Facts:
tregrok (each to the one after it):
bazim bigrar bratratrek gredror
guste klaska stesen
fegu ziska brazis vabrum tuke stekli gruskin flupam vogre kifem
doso skatam mavom grolil klizon skuple
skosa guflik truska drunir doflam staplasok gride plose piva graste nefak skostum matidro gododram
fibo dranar trodrel drotrodrum mistal kodrek
batrek plovor sketer zira skoto zoplos
sinam geskek zifil drobisi dufek flaral klatuki kebos plerul
gerok ripla plinek logafak nopu
sepomil vabrostur felas gurim trovi vobur
ropo bidro
kemufler ridri nosko gusta grukle troni nestopum
ludil grepi flenotel leflolu
stibru pliskur sitros
fotis sesta repom lopu febo klipe flobrin bivak
folum bitil sastek studem flebris
flifun grozim foskes fudor nunal
stabi seful mifam taflel gibrar veplil turir stazes
gribre flebol nenol gagros zupabol troklufle labres
zaklik brenok vufos grefor plasus kedrebu
skapli maplo figru tribon dromedro
kluru granupan driguplo klekla faskal breratuk gruvem brosoli
bosir sepa brekik
lelu poflam
beklem faskor
limi klibir buskaski stiste grotreklur flaplir truklim
mesken brifa drubru pusovor brutri filerok
gupelok brudrok gaska topos gafak skadaler
skebron fustu riskol bosem lozas
favan gifir veskim plakli daste kliplar stado mefo klaklam tukel
mutik skanas klabarom kiplik likli vaplik pegro kuli metus
fazomo donizal skitom stegur
gruvul lozamus stubazek
statan lekur <- gruskin, fegu, brazis, flupam, ziska, vabrum, vogre, tuke, stekli, kifem
statan gatros <- bazim, bratratrek, gredror, bigrar
statan mobrom <- klipe, repom, fotis, flobrin, bivak, sesta, lopu, febo
statan famu <- gusta, nestopum, kemufler, ridri, nosko, grukle, troni
statan magin <- turir, stazes, taflel, gibrar, stabi, veplil, mifam, seful
statan fliplis <- grepi, leflolu, flenotel, ludil
statan triflos <- klizon, doso, skuple, skatam, mavom, grolil
statan stutok <- faskor, beklem
statan lebik <- guste, klaska, stesen
statan rati <- faskal, gruvem, brosoli, klekla, kluru, driguplo, granupan, breratuk
statan tava <- lozas, fustu, bosem, skebron, riskol
statan leskar <- donizal, skitom, stegur, fazomo
statan ledo <- mefo, gifir, veskim, klaklam, tukel, kliplar, plakli, favan, stado, daste
statan duporon <- sastek, folum, flebris, bitil, studem
statan tetok <- drubru, filerok, pusovor, brutri, mesken, brifa
statan kluplen <- skosa, gododram, matidro, piva, staplasok, graste, plose, gride, drunir, truska, nefak, guflik, skostum, doflam
statan fumo <- nopu, gerok, plinek, ripla, logafak
statan grepli <- fibo, mistal, kodrek, dranar, drotrodrum, trodrel
statan tapu <- klibir, stiste, buskaski, grotreklur, limi, flaplir, truklim
statan vapaplil <- batrek, sketer, skoto, zoplos, zira, plovor
statan brili <- drobisi, sinam, dufek, geskek, klatuki, zifil, flaral, plerul, kebos
statan piplu <- skanas, vaplik, metus, pegro, likli, klabarom, kuli, mutik, kiplik
statan diril <- sepomil, felas, gurim, trovi, vabrostur, vobur
statan biflis <- topos, skadaler, brudrok, gaska, gupelok, gafak
statan plofas <- dromedro, tribon, maplo, skapli, figru
statan fafo <- ropo, bidro
statan gruba <- stubazek, lozamus, gruvul
statan zogon <- stibru, sitros, pliskur
statan drostek <- foskes, flifun, fudor, nunal, grozim
statan mogrul <- poflam, lelu
statan brivo <- sepa, brekik, bosir
statan zigral <- gagros, gribre, troklufle, zupabol, nenol, labres, flebol
statan mudrer <- zaklik, grefor, brenok, kedrebu, plasus, vufos
statan trigri <- zetur
gruskin ruker tuke
bazim ruker gredror
gusta ruker troni
klizon ruker grolil
faskal ruker brosoli, gruvem
fegu ruker vabrum, gruskin
fustu ruker lozas
skosa ruker piva
nopu ruker logafak, ripla
klibir ruker grotreklur
batrek ruker zoplos
sinam ruker plerul
vaplik ruker kiplik, likli
sepomil ruker vobur, vabrostur
metus ruker vaplik
skuple ruker mavom
nestopum ruker ridri
ludil ruker flenotel
flupam ruker vabrum
fotis ruker sesta
skadaler ruker gaska
sitros ruker stibru
tribon ruker maplo
filerok ruker mesken
ridri ruker troni
gurim ruker vobur, vabrostur
matidro ruker gride
piva ruker gododram, matidro
staplasok ruker gododram
gibrar ruker veplil
gagros ruker gribre
flobrin ruker sesta
bivak ruker fotis
klaska ruker stesen
klabarom ruker kuli
plose ruker nefak
gribre ruker labres, flebol
sesta ruker repom
vabrum ruker vogre
pusovor ruker mesken, drubru
kuli ruker mutik
zaklik ruker kedrebu
bratratrek ruker bigrar
klaklam ruker gifir
drotrodrum ruker mistal
bitil ruker studem
veplil ruker stazes
lopu ruker flobrin, bivak, fotis
gride ruker doflam
vabrostur ruker felas
troklufle ruker nenol
drunir ruker gododram, skostum
truska ruker drunir
tuke ruker gruskin, stekli
logafak ruker ripla
lozamus ruker gruvul, stubazek
bosem ruker fustu
nefak ruker truska, piva
flaral ruker plerul
stekli ruker kifem
kifem ruker flupam, gruskin
zupabol ruker flebol
favan ruker kliplar, plakli
skostum ruker plose, graste
plasus ruker kedrebu
flaplir ruker stiste, truklim
seful ruker gibrar
mutik ruker kuli
truklim ruker klibir
stado ruker klaklam
daste ruker tukel
gruvul ruker lozamus
kiplik ruker skanas

Known rows:
foskes: [ -2.0   0.2  -7.0  -5.0  -2.2  -6.6  -4.8   2.9  -2.4  -3.9   1.7   1.5
   6.6 -12.9  -5.3   0.2  -1.9   4.1   5.2   5.8  -2.2  -1.7  -4.5  12.0
   7.6  -0.9  -3.0   4.1 -14.1   8.8]
pusovor: [ 10.1  14.0  -3.6   5.7   4.4   4.9   4.5   7.4  -9.7  -1.0 -14.4   0.6
   4.0   2.4  12.1  -8.2  -3.5  11.6   0.9  -4.6  -6.1  -7.6  -2.1  -3.9
   6.2  -3.5 -10.2  10.4   1.5   1.4]
skosa: [  5.9  -6.0  24.6 -28.9   3.6   6.5  11.4  23.5  -4.4  -3.5   9.2   6.4
   3.1  -2.6   0.3  -7.8  -2.7  17.0 -15.1   0.1  -3.6  -4.6  21.4  11.1
 -15.3   5.6   4.0   7.1  16.1   3.3]
zira: [ -3.1   4.7 -11.7   2.8   7.5   2.7  -5.8   3.0  -0.6   4.5  -5.7  -0.3
   0.6  -2.6   0.4  -5.5   4.2   6.6   9.3  -2.8  -1.8   1.0  -6.8   0.1
  10.4  -6.8  -6.0  -1.3 -14.2   5.8]
gruskin: [ 16.5   7.8 -25.9  13.0  -7.8   5.7   9.4 -15.5 -10.8   7.7  17.5 -13.6
   7.4  15.2  22.1  10.2 -16.4 -13.9 -12.0 -26.2   1.5  13.1  -9.5 -21.1
  -0.7  14.4  -4.6 -12.5  31.7 -22.7]
klatuki: [  1.3  -3.3  -7.0  17.4  -3.7   3.8   3.6 -26.5   8.1  14.0   2.0  -5.6
 -12.2  15.8   0.5   4.0  -8.2 -17.9   9.5  -1.2  18.8  12.5  -2.1 -13.4
   5.3  -1.1   4.3  -8.8   1.2 -15.6]
faskor: [ -5.5  -6.0   5.6 -14.1  -3.9  -6.6  -5.0   5.7   2.2  -9.5  12.7   0.9
   3.9 -16.0 -12.4   3.5  -2.2   1.5  -2.3   7.1  -2.2  -1.6   3.4  14.9
  -0.6   3.7  -0.2   4.0  -7.3   7.5]
truska: [ 15.4  -1.7  -1.5 -11.8  -2.3  -2.4  17.9  14.5 -15.1   3.2  -4.0  12.7
  14.0  -4.2  10.8 -10.6 -15.5  21.0   1.2   7.7   1.4  -3.5   3.8   7.5
  -0.7   6.5   0.9  14.3   1.3   5.7]
skadaler: [  8.6   4.1  -1.1  19.3  -0.1   9.6   9.9 -11.2  -4.7   3.5  -4.3  -3.2
  -7.0  18.5  11.8  -3.5  -9.8  -2.9   0.5  -3.2   7.9   2.8  -2.3 -24.1
   2.2   5.7  -8.1   6.6  14.1 -12.6]
likli: [ -8.4  -0.8  -8.5  14.6   8.4  12.6  -2.0  -2.2   0.1   7.1  -2.8  -1.1
  -4.5   5.0   2.1  -3.7  10.1  -0.2  10.4  -4.1   3.9   5.2  -9.6 -16.0
   9.2   1.8  -9.8  -1.9  -7.5   3.8]
bitil: [  7.6   3.3  13.7 -12.0  -6.8  -5.3   4.9  10.4  -6.0 -14.3   4.3   1.6
   7.4 -11.1  -0.3   1.4 -10.5   6.4 -11.0   5.0  -6.6 -10.2   7.9  10.7
  -4.7   6.4  -4.7  15.6   8.6   2.6]
lebik: [ -3.1  -4.8  -0.6   0.2  -0.1  -6.3  -5.5   0.5   0.2  -6.2  -2.9   4.2
   0.6  -0.1  -5.7   3.2   6.7  -0.5   8.9   1.2  -3.9   2.3  -7.4  -5.2
 -11.1  -2.8   8.4  -9.7  -7.1  -5.1]
fliplis: [ -3.6  -4.7  -0.4   0.4  -0.6  -6.5  -5.3   0.9   0.2  -6.4  -2.7   4.3
   0.7  -0.4  -5.7   3.7   6.8  -0.7   8.7   1.1  -3.5   2.5  -7.3  -4.8
 -10.7  -2.7   8.1  -9.7  -7.1  -5.2]
kebos: [  2.6  -2.3  -8.1  18.2  -7.0  -0.2   6.8 -30.4  10.7  22.1  -3.9  -4.5
  -9.2  16.0   5.0   7.3  -4.3 -25.5   5.8  -2.3  20.0  11.1  -0.3  -6.0
   4.8  -3.8  13.1 -13.6   4.9 -15.2]
rati: [ -3.2  -4.3   0.3   0.8  -0.7  -5.7  -5.0   0.4   1.2  -6.0  -2.6   4.5
   0.4  -1.3  -5.8   4.0   6.4  -1.0   9.3   0.4  -3.2   2.4  -7.8  -4.5
 -10.2  -2.6   8.0  -9.1  -7.2  -5.2]
truklim: [ 10.8   3.7   1.5  25.0  -4.3   5.7  15.5 -21.3  -4.3   5.9  -7.5  -3.5
  -5.5  20.3  14.6   0.9  -8.5 -15.4  -3.4  -0.1  12.0   1.9   1.7 -19.8
   0.6   6.5  -1.9   5.2  20.3 -15.1]
daste: [  9.2   6.4  -9.1  11.9  11.0   4.2   6.8  -2.0  -5.2   0.3 -10.7  -3.1
  -8.2  16.3  12.7  -6.5  -6.3  10.1  -4.8  -4.2  -5.9  -7.9   2.8 -23.2
   8.5   0.3  -8.4   6.5   5.4  -2.4]

Rows:
No name comes twice in this set of rows, the named rows included.
[ -2.2  -1.2 -19.8  23.0  -4.7  -4.1   4.1 -28.9   7.9  28.7  -5.1  -2.5
   0.9  16.7  13.4   6.2   5.9 -32.4  -6.6  -1.0  14.4  15.6  -3.0   1.6
  -0.4  -5.5  17.3 -19.8  18.2  -7.9]	vogre
[ 15.1  16.6 -27.5   3.2   4.3  11.1   0.2   4.3 -15.5   1.9  13.2 -12.2
   9.3   7.9  20.0   0.6 -11.4   6.6  -7.4 -32.1 -11.5   8.3 -11.4 -18.5
   3.5   6.7 -16.0  -8.3  18.6 -14.1]	tuke
[ 18.5  -2.6  -8.1  12.5  -5.5   0.4  37.3 -15.5   1.4  48.9 -26.1  15.3
   6.9  22.3  36.1   0.1  -0.2 -17.4  -6.3  -4.3  20.1   4.4  10.1   3.3
  -5.1  -2.1  34.5 -14.5  30.5  -7.2]	nefak
[ 10.1   3.3   0.0  24.1  -5.0   5.7  15.1 -20.2  -3.7   7.0  -6.5  -3.3
  -5.7  20.2  14.4   1.2  -9.0 -14.8  -3.4  -0.9  12.2   2.7   0.6 -20.3
   0.7   7.0  -1.1   4.4  19.9 -15.0]	nestopum
[ -0.1   5.2  -8.2   7.3   8.7   9.1  -5.3  -6.8   3.6   7.6  -2.5  -4.5
 -10.3   8.4  -1.6  -6.1  -3.1   2.7  14.5  -6.6   6.0   7.5  -4.2 -10.8
   9.2  -9.8  -6.8  -4.0 -11.8  -6.7]	dufek
[  0.0  12.2   2.2   6.2 -16.0   2.3  14.3  22.1  -0.7  -1.6  -2.8  -8.9
  12.8   0.3   6.7   2.4 -10.7  10.6  -7.2   9.5 -10.9 -20.8 -14.0   7.6
  -3.1   6.1  -6.0  18.8  -3.0   9.5]	klabarom
[ -5.2  -4.6   7.1 -12.9  -3.0  -6.3  -4.8   4.5   1.3 -10.7  11.7   0.6
   3.8 -16.3 -12.7   3.8  -1.0   0.0  -2.3   8.0  -1.9  -2.4   4.5  15.5
  -0.3   2.8  -1.4   5.6  -6.8   6.9]	flebol
[  8.9   3.7  -0.9  28.1 -11.3   3.4  22.6 -21.9   1.2  23.7 -19.8   0.8
   2.6  17.1  26.2   9.3   6.3 -28.4  -9.6  -5.5  13.1  -2.0   0.0  -8.0
   0.9   6.2  14.0  -5.0  28.7  -8.0]	metus
[ -6.7  -1.7 -10.0   3.6   2.8  -9.7 -13.5   0.8  -2.2  -5.8   2.9   4.7
   5.2   1.9  -4.8  -3.2   4.9  -1.0   1.3   7.3  -6.7  12.5  -9.7  -0.3
 -18.1  -8.1   5.5 -10.0   3.1  -3.9]	lekur
[ -2.3   0.4 -17.9   1.9  12.7  -3.9  -4.8   0.9   0.4   2.4  -6.2  -1.2
  -3.1   0.7   0.5  -3.9   2.8   9.2   2.8  -0.1  -7.5  -5.1  -1.3  -5.0
  13.8  -5.5  -2.5  -2.9 -16.2   9.4]	plakli
[ 10.4  11.3  -0.1   1.7 -10.9   1.3  -9.2   7.8  -5.1  -0.2 -21.7   3.8
  -1.5   5.8  14.3 -10.0  -4.3  18.7  -3.3  -8.2  -3.1  -4.9  -6.9  -5.9
  13.4  -1.6 -10.3  10.9   6.3   3.8]	lopu
[ -1.5  -4.4 -13.0  -5.9   3.1 -13.5  -3.3   0.9  -1.0  -5.9   1.1   0.5
   2.4 -10.0  -5.3   1.7  -3.4   6.8  -1.4   8.4  -7.8  -7.7   0.5   6.3
  11.4   0.3   0.9   2.3 -16.5  11.7]	veskim
[  9.3   6.3   2.0  22.1   2.4  10.3  10.5 -13.6  -7.2   0.4  -6.8  -4.0
  -7.0  18.2  11.1  -4.6  -7.7  -5.9   0.4  -1.6   7.3   1.0   0.3 -23.4
   2.2   4.9 -10.4   8.9  14.4 -12.5]	veplil
[ -3.2 -10.4   7.1 -18.9  -5.5  -5.7  -2.4   6.4  -7.2  -8.3  13.6  -3.0
   7.0  -7.4 -11.2  -2.1   0.7   5.0  -2.8   9.6   2.2   1.0   6.3  19.0
  -0.4   6.9   1.7   0.5 -11.0   8.6]	guflik
[ 11.6  -0.1   2.3  19.0 -28.1  -2.6   0.7 -22.9   5.7  16.8 -21.9   2.1
 -10.0  25.1  22.3   3.3  -7.1 -12.1 -12.1  -6.6  17.5   4.7  -4.3 -15.9
   9.2   7.1   7.8  -1.3  30.9 -10.7]	bivak

The same elements again, as new rows of numbers:
Known rows:
sinam: [ -6.7 -32.1  -3.5  -4.1   5.5  -2.3  -5.8   8.1  12.5  -6.3   6.3  15.3
   7.1 -28.4  13.2]
skapli: [ -5.0 -30.7  14.5  23.2   5.1   0.6  -4.5   8.9   1.5  -8.4   5.1  11.8
   2.5  -6.3   9.8]
donizal: [ 11.7 -13.8   3.6   6.5  -3.0  -5.3  -9.8  -1.1   2.6  -9.4  -7.0  11.1
  -7.8  10.0  -1.5]
skitom: [ -0.4  11.1 -11.2   6.4   2.0  -4.7 -11.9   8.3  -5.1  -3.1  -1.5  -7.9
  -3.3  -0.4  -2.2]
grozim: [  1.0 -11.9  -0.4   9.2   1.5  -4.6 -10.1   7.0  -1.4  -8.1  -0.6   3.9
  -1.5  -1.0   3.3]
foskes: [ -0.1  20.9 -13.6   8.0   4.7  -4.1  -3.5  11.2  -3.8  -2.2  -2.6  -8.8
  -2.4  -3.5   1.6]
skebron: [  0.4 -40.2   2.4   5.3   1.8  -6.0  -3.0   5.8  -0.5 -11.9   2.8  13.2
   3.2  -7.1  10.7]
mobrom: [  4.5   4.5   0.3  11.9 -10.0   1.4   7.2  -0.5  -5.0  -3.3   1.0  -4.1
   4.3   8.1   7.8]
sesta: [  3.0 -35.7   5.4 -10.2  -6.4   2.3 -38.1   9.1  13.5  -8.7  15.5   9.4
  -9.1 -35.8  -4.0]
breratuk: [ 3.0  6.8  1.3 -1.8  2.7  2.4 24.9 -7.7 -7.9  7.9  1.2 -1.1 -0.1 11.0
 -4.8]
troklufle: [ -2.1   7.7  -1.6 -13.0   2.7   4.7  17.5  -9.4   4.7  12.1   4.1   2.1
   1.2  -4.9  -5.4]
fafo: [  4.7   3.2   0.8  10.7 -10.1   1.2   8.2  -0.7  -4.8  -3.3   0.5  -5.1
   3.6   7.8   9.2]
nopu: [-10.9  -6.0  -2.4  -0.9   1.0   4.3 -13.3  -6.2   1.7  12.6  12.7  -4.4
  -3.2  -8.9 -12.0]
stabi: [ -3.0 -35.4   0.6   6.2   4.5  -5.8  -0.4   9.5  -1.6 -11.2   4.7  11.0
   6.4 -11.7  12.8]
nefak: [ -0.9  24.5  27.6 -57.8  -3.0  11.1   1.4  -5.1  11.4  -1.3 -16.0  -3.7
   3.4   4.7  -3.8]
vogre: [  7.1  43.4  19.6 -14.0   6.3  11.8  38.7  -3.9  -1.2   3.9 -22.0  -5.2
  18.2  24.5   1.3]
poflam: [ -9.0 -29.3   6.1  14.4   0.5  -3.3 -31.7   7.9  -7.3  -7.2   7.1  -1.2
   1.3  -1.7  -2.2]

Rows:
No name comes twice in this set of rows, the named rows included.
[ 10.1 -45.0  -2.5 -23.0  -2.1   0.5  -8.8  12.6  20.6 -14.1  15.6  20.6
  -4.8 -52.8  12.3]	fotis
[ -3.4 -42.0   3.9  17.9  11.0  -0.2  -7.4  -2.9  12.1   1.9  -8.9  10.7
  15.6 -19.4  11.2]	fegu
[ -4.1  13.7 -16.9   9.8   9.5   2.0  -4.7  -1.3   6.9  13.5  -6.1 -12.1
   5.8 -14.4  -2.8]	vabrum
[-23.9  36.3  -4.8   8.7   4.0   4.6 -27.7   4.5  19.6   7.0   3.7   1.2
  -3.6   4.0  -8.1]	klabarom

Now the same elements, written a new way:
Known rows:
leflolu: [ 0.8  0.0  0.1 -0.9 -1.0 -0.8  2.0  0.3 -0.3  0.8 -0.3 -0.2  0.2 -0.6
 -0.5]
bidro: [  0.9   6.8   0.2 -11.6   1.3  15.5  15.3   2.3  -0.8  -7.8  -5.9  -8.6
   6.0 -10.2  -4.5]
doflam: [ -5.4   0.3  -5.9   5.5  14.4   1.9  -9.2 -20.8   4.6   1.8  -4.0   9.2
 -12.5  11.8  -2.0]
bratratrek: [ 0.9  5.7  0.6 -6.0 -0.9  6.4  5.0  4.2 -1.8  2.2  4.5 -5.8  5.8 -5.9
  1.4]
skadaler: [  1.3  -3.8   0.6  10.5  -4.7 -17.5 -16.4   1.9  -0.3  15.2  12.0   7.0
  -4.1   8.9   7.5]
breratuk: [  1.4  -6.0  -0.1   9.3  -5.7 -15.7 -11.4   1.1   1.9  11.9   3.2  11.2
  -6.1  10.7   2.3]
skosa: [ -6.7  20.2  -3.0 -13.9  21.7  39.8  11.9 -19.3   0.7  -1.6   5.5  -9.8
   4.4  -5.2  -6.3]
drobisi: [  0.2  -3.3  -0.6  -4.4   0.1   0.8 -10.7   3.9   4.9  -5.2   7.1 -12.5
  -2.2   2.8   5.7]
pusovor: [ 1.0  4.1  0.5 -0.5 -2.7 -2.8 -5.1  5.9 -2.0 10.8 11.1 -2.6  3.7 -0.9
  4.3]
stazes: [  1.8 -15.6  -2.3  19.6  -7.5 -32.7 -19.6  -2.2   3.3  16.6   0.8  19.2
 -15.5  19.8   2.6]
kliplar: [  0.5 -12.1   0.8  10.2  -5.2 -16.0 -13.5 -19.5  -0.5   9.4 -10.6   3.2
  -6.9   5.9   8.9]
gododram: [ -8.3 -31.1  -8.1  55.3   7.2 -61.0 -61.7 -38.1  10.2  38.3  15.8  48.3
 -45.0  59.0  12.2]
lozamus: [  1.5   7.9   0.1 -11.4   0.7  14.6  13.5   4.5  -1.8  -4.9  -1.2  -9.7
   7.4 -10.3  -3.2]
fotis: [  7.6  11.9  18.8 -15.6   2.7  24.5 -19.2 -11.2   5.6 -35.8  -6.9   1.8
  11.1 -15.2 -16.4]
skoto: [ 0.9 -3.3 -0.2  4.2 -2.9 -8.1 -7.5  0.3  0.8  5.4  1.9  5.0 -2.9  4.5
  1.3]
sastek: [ 1.0  3.4 -0.1 -6.2 -0.2  8.0  6.8  1.2  0.1 -3.2 -2.2 -4.2  3.4 -5.2
 -2.8]
stiste: [ 1.5 -3.3 -1.9 -2.0 -1.6 -1.4  7.1  1.1  1.4 -0.7 -8.6 -0.4 -3.9 -2.0
 -6.4]

Rows:
No name comes twice in this set of rows, the named rows included.
[ -8.1  -8.9  -5.3  29.6  12.9 -20.9 -37.9 -28.9   5.3  28.3  18.2  25.9
 -24.1  35.3   7.4]	piva
[ -7.6  -5.7  -5.5  23.5  12.7 -15.5 -32.2 -26.5   4.8  22.7  15.7  21.7
 -20.6  29.3   5.9]	plose
[ -0.3 -19.3   1.6  27.5  -9.5 -41.1 -38.7 -20.2  -1.1  28.3   5.4  14.4
 -13.4  19.6  18.7]	klaklam
[  1.7   5.7  -2.4 -18.5   2.8  23.8  30.6   0.8   0.2 -18.9 -19.8 -12.1
   4.7 -15.2 -12.7]	mesken
[ -7.8 -17.5  -5.3  45.8   7.6 -48.8 -62.6 -27.6   5.9  43.4  29.1  38.0
 -31.7  47.7  17.1]	skostum
[  0.5   1.6   1.5 -11.2   0.1  15.9  14.8 -17.5  -2.3  -7.5 -19.3 -14.5
   5.7 -13.2  -1.1]	gifir
[ -0.2 -13.2  -0.7  12.2  -4.3 -24.1 -29.4   1.6   6.2   7.9  14.4   1.1
 -12.1  17.4  12.4]	klatuki
[  1.5   1.5   1.5   4.0  -5.6 -10.0 -12.0   5.7  -0.8  16.4  11.8   4.2
   0.8   4.8   4.4]	faskal
[  0.1 -23.8  -2.7  22.4  -6.4 -39.6 -36.8  -2.4   8.6   9.8   8.5  10.3
 -22.3  26.8  11.9]	plerul
[  0.0  -9.5   3.1  16.8  -7.2 -26.1 -29.4 -16.3  -3.0  25.3   7.7   4.4
  -4.8  10.1  17.8]	stado
[  0.5   9.7   0.5 -20.1   2.8  23.0   6.3   9.9   1.7 -11.6   8.0 -26.6
   9.5 -12.2   2.1]	sinam
[ -6.2  -3.2  -5.6  17.3  12.0 -12.9 -26.6 -21.6   4.0  16.1   9.9  16.5
 -16.9  21.5   5.0]	gride
[  1.3   2.4  -1.9 -12.4   1.8  16.2  22.4  -0.6   0.9 -16.1 -17.0  -7.5
   1.8  -9.9 -10.0]	ripla
[  1.9   7.3   0.9 -12.4  -0.7  16.6  15.8   3.3   0.2  -5.2  -6.5  -6.0
   6.8  -8.9  -7.0]	granupan
[  0.3   3.1  -0.2 -15.3   2.4  16.8   3.2   5.8   3.6 -13.2   2.5 -20.4
   3.9  -6.8   0.8]	geskek

